Here is a tiny trained network, its code and every weight. The questions are about switching its units off for an input and a class, where a switched-off unit gives its printed mean instead of its output.

import numpy as np


def w(rows, s, z=0):
    codes = np.array(rows[::2]) - 128.0
    scale = np.full(codes.shape[1], s)
    scale[-1] = z or s
    return codes * scale


def f(y):
    return y / 2 * (1 + np.tanh(0.7978845608 * (y + 0.044715 * y**3)))


def log_softmax(a):
    a = a - a.max(-1, keepdims=True)
    return a - np.log(np.exp(a).sum(-1, keepdims=True))


def net(x, mask):
    res = np.array(x, float).reshape(1, 5) / 4 @ E
    y = f(res @ A[0][:, :-1].T + A[0][:, -1])
    res = res + np.where(mask, y, B[0][:, -1]) @ B[0][:, :-1]
    return log_softmax(res[-1] @ U[:, :-1].T + U[:, -1])


A, B = {}, {}
E = w([
[64,125,199,40,182,108,194,163,133],'x0',
[44,117,142,187,78,254,106,227,191],'x1',
[200,30,186,135,199,146,75,136,154],'x2',
[93,153,216,206,122,65,123,94,134],'x3',
[71,113,87,194,237,222,192,108,31],'x4',
],0.0092)
A[0] = w([
[183,115,67,25,94,149,117,175,156,106],'N0',
[69,97,80,178,223,208,179,80,2,3],'N1',
[103,158,240,222,136,71,126,94,127,113],'N2',
[198,69,175,120,155,108,89,152,181,131],'N3',
[87,141,186,48,184,105,175,138,110,108],'N4',
[163,133,73,208,98,155,82,55,91,97],'N5',
[184,41,167,156,200,158,99,124,108,119],'N6',
[109,196,98,93,51,90,144,140,137,124],'N7',
[201,149,109,63,195,29,162,6,67,42],'N8',
[156,94,43,49,148,184,142,163,91,121],'N9',
[68,98,178,75,145,135,185,166,126,133],'N10',
[84,227,69,140,99,130,186,104,74,120],'N11',
],0.0083,0.0041)
B[0] = w([
[90,147,204,184,100,84,169,66,76,188],'N0',
[110,34,244,38,76,59,15,82,164,249],'N1',
[121,145,172,194,109,95,229,91,51,195],'N2',
[91,77,112,115,171,56,106,165,142,191],'N3',
[255,92,21,127,39,135,177,91,170,197],'N4',
[243,87,37,132,49,154,156,105,157,190],'N5',
[130,86,77,115,223,73,208,227,133,192],'N6',
[85,28,131,97,196,49,82,174,161,188],'N7',
[54,146,163,205,120,240,88,164,222,252],'N8',
[80,190,193,231,104,89,241,74,51,186],'N9',
[238,112,62,152,61,187,170,113,187,191],'N10',
[79,63,33,120,217,55,169,216,146,212],'N11',
],0.0075,0.012)
U = w([
[129,103,179,64,106,67,61,93,137,156],'0',
[116,100,70,115,229,81,144,183,122,77],'1',
[230,118,56,134,75,156,145,96,141,117],'2',
[106,155,172,187,125,104,186,79,46,114],'3',
[64,132,144,176,133,249,96,174,173,179],'4',
[133,145,116,118,163,140,115,118,106,254],'5',
[146,180,118,75,135,161,106,126,87,82],'6',
[134,170,122,89,138,152,103,112,85,82],'7',
],0.014,0.0068)

Each question gives the input, the list of numbers given to net, and the class t.
The units are the neurons (one row each of A and B). Each row of codes is followed by its name. A weight is (code - 128) times the scale printed after its matrix; where a second scale follows, it is the last column's (A, B and U).
mask holds one flag per neuron, in row order. A switched-off neuron (its flag False) gives its mean, the last column of its row in B, instead of its output. The means were averaged over made-up inputs and are rounded, as every weight is.
A unit's drop is (log p(t) with every unit on - log p(t) with that unit switched off) / (log p(t) with every unit on - log p(t) with every unit switched off).
The circuit of an input: a set's keep is (log p(t) with only the set's units on - log p(t) with every unit switched off) / (log p(t) with every unit on - log p(t) with every unit switched off). Starting from all 12 units, units are removed one at a time, each time the one whose removal leaves the highest keep (on an exact tie, the one counted first), for as long as the keep stays at least 0.8.
circuit, biggest first: the units of the circuit, biggest drop first
unit that matters most: the unit with the biggest drop
k most important neurons: the k neurons with the biggest drops, biggest first
drop of u: that unit's drop, to one decimal
input [-3,-3,-5,-7,3], class 3: unit that matters most : N9
input [-4,6,1,-6,-2], class 3: circuit, biggest first : N8, N0, N9
input [-6,3,4,-7,-6], class 3: circuit, biggest first : N0, N9
input [6,1,-7,-3,-6], class 1: 3 most important neurons : N7, N1, N11
input [7,7,4,7,-2], class 2: circuit, biggest first : N10, N8
input [-4,7,2,-1,-7], class 0: 2 most important neurons : N8, N3
input [0,7,8,2,-2], class 1: circuit, biggest first : N8, N6
input [6,-3,0,-6,-3], class 2: 2 most important neurons : N4, N10
input [-4,6,6,-8,3], class 3: circuit, biggest first : N9, N8
input [-7,-4,4,3,-6], class 2: 3 most important neurons : N1, N5, N7
input [-3,-7,3,-7,-6], class 3: circuit, biggest first : N0, N9
input [-2,0,-4,4,3], class 1: 4 most important neurons : N11, N9, N0, N8
input [-8,-7,-3,0,8], class 0: 3 most important neurons : N1, N4, N10
input [5,-2,-3,-4,0], class 2: unit that matters most : N4
input [2,6,-3,-6,6], class 0: 2 most important neurons : N1, N8
input [-1,-8,-3,-1,-5], class 4: 2 most important neurons : N8, N1
input [8,-8,7,0,4], class 2: 4 most important neurons : N4, N10, N11, N7
input [-4,6,7,-7,4], class 1: 3 most important neurons : N6, N8, N2
input [-3,5,0,6,1], class 3: 2 most important neurons : N8, N2
input [-2,1,-5,-6,-2], class 3: unit that matters most : N0
input [7,-7,-7,3,4], class 1: 3 most important neurons : N11, N5, N4
input [8,1,-8,0,-2], class 1: drop of N11 : 3.3
input [8,-8,-4,7,-7], class 2: drop of N4 : 1.0
input [3,6,6,-6,4], class 1: drop of N8 : 1.4
